After every row comes roughly how far along a hidden order it lies, from 0 to 20.
-20	-20	4	5	-15	-34	-9	-9	-24	8	-6	26	-15	37	5	63	-8	-27	-55	-11	-35	29	-28	-9	-23	3	16	24	19	-10	16	7	-11	-9	11	7	8	31
0
13	14	4	-8	20	-14	3	-32	-16	8	-31	-9	-3	34	-17	-20	21	13	11	13	-11	-8	0	5	23	17	14	10	1	11	12	13	-36	-1	10	-1	10	-12
1
6	7	-9	11	-11	12	1	11	29	-11	17	-11	2	-40	9	-34	2	10	25	20	15	-17	-5	2	-8	7	-6	-21	-25	-12	-18	-20	6	9	11	-9	-21	-22
20
-2	15	-2	-14	4	27	8	6	-2	-18	-15	-38	28	10	-12	7	14	12	-51	11	-17	-5	-3	8	12	-9	-5	31	7	-9	28	5	-1	27	57	-22	-1	12
12
19	35	8	-6	14	8	-10	12	-17	-11	-37	-26	36	23	-26	-7	32	20	6	12	16	-23	15	3	38	-3	-5	-16	15	27	-3	17	-29	3	14	-12	-2	16
6
21	1	6	-2	-5	4	-5	27	-12	13	13	33	-18	-14	-26	19	-15	1	26	-46	29	20	28	-10	0	0	-14	-27	25	37	-24	-17	21	-2	-24	33	-8	23
9
5	12	5	-10	18	-4	-1	-17	-24	-4	-47	-30	35	23	-7	-19	37	23	-27	32	-14	-19	7	10	20	-4	7	2	-5	0	9	4	-26	-8	30	-20	9	-12
6
14	25	0	-13	11	19	2	20	-3	-17	-25	-34	35	21	-24	12	29	15	-36	-2	18	-9	7	2	29	-6	-15	-7	15	3	15	17	-10	27	43	-17	-6	25
10
12	20	6	-13	18	-5	-3	-10	-22	1	-36	-18	15	30	-22	-4	29	20	-6	13	-8	-3	2	3	21	10	7	-9	4	6	8	6	-39	8	33	-6	0	11
4

Part 2:
7	-1	29	-17	6	14	1	-3	15	-19	-1	-11	14	-11	5	9	9	46	-6
12
-2	8	16	-7	4	5	-5	2	28	-18	-5	1	22	-1	8	5	6	49	3
20
1	5	12	-9	3	2	24	-4	12	-22	32	3	10	-3	8	5	8	47	37
6
10	6	24	-13	6	11	2	-4	10	-17	-3	-8	9	-8	3	11	6	37	-6
13
-1	-2	31	-7	4	3	-9	5	10	2	-7	-8	32	-8	4	7	12	33	1
7
-6	-14	8	-7	5	4	-6	0	-5	3	-1	-6	0	-2	9	4	-4	18	-2
14
11	1	22	-13	8	5	1	-3	-2	-12	-4	-7	3	-7	6	16	2	30	-1
12
-1	12	10	1	6	19	-13	-1	12	-12	21	-14	5	-1	15	5	-5	16	-2
0
-7	-7	7	-12	4	10	-4	4	-6	1	7	-7	2	-9	11	2	-1	20	-2
6
-2	3	17	3	10	-4	2	-2	-5	2	-2	-10	-1	7	2	6	4	13	3
13
-2	8	3	14	10	-8	-5	4	-6	15	-10	-9	6	10	-1	3	7	-3	8
12
-2	2	10	-3	9	-4	-4	-4	-12	0	-11	-3	-4	1	5	8	-6	18	-3
18
-5	-6	2	-2	5	12	-13	-1	-9	0	23	-9	-6	0	16	5	-8	6	1
0
-4	1	10	-10	4	-2	-4	-1	-2	-3	-5	0	12	-8	4	4	6	36	0
13
-1	3	25	-5	6	-4	-12	5	5	4	-12	-7	30	-5	2	7	10	21	5
7
0	12	7	13	9	-4	6	-2	1	-1	-1	-9	1	14	-1	3	5	2	9
12
-3	9	9	-10	5	-4	16	-3	0	-16	29	1	-1	-2	10	7	4	39	34
6
-4	8	11	-17	5	-4	2	-2	-26	0	-3	-1	-12	-8	7	9	-2	21	2
15
-9	-8	-2	11	7	-7	10	5	-15	13	0	-8	-7	15	4	5	16	9	21
13
-2	19	11	0	7	-1	-10	-3	5	-11	11	-12	1	1	11	8	-6	20	5
4
-4	4	20	-5	6	-11	-9	4	-13	15	-10	0	20	-5	-1	5	7	17	3
7
-3	16	-4	11	8	2	-16	-10	3	-1	2	-8	-1	9	11	5	-14	-4	-3
6
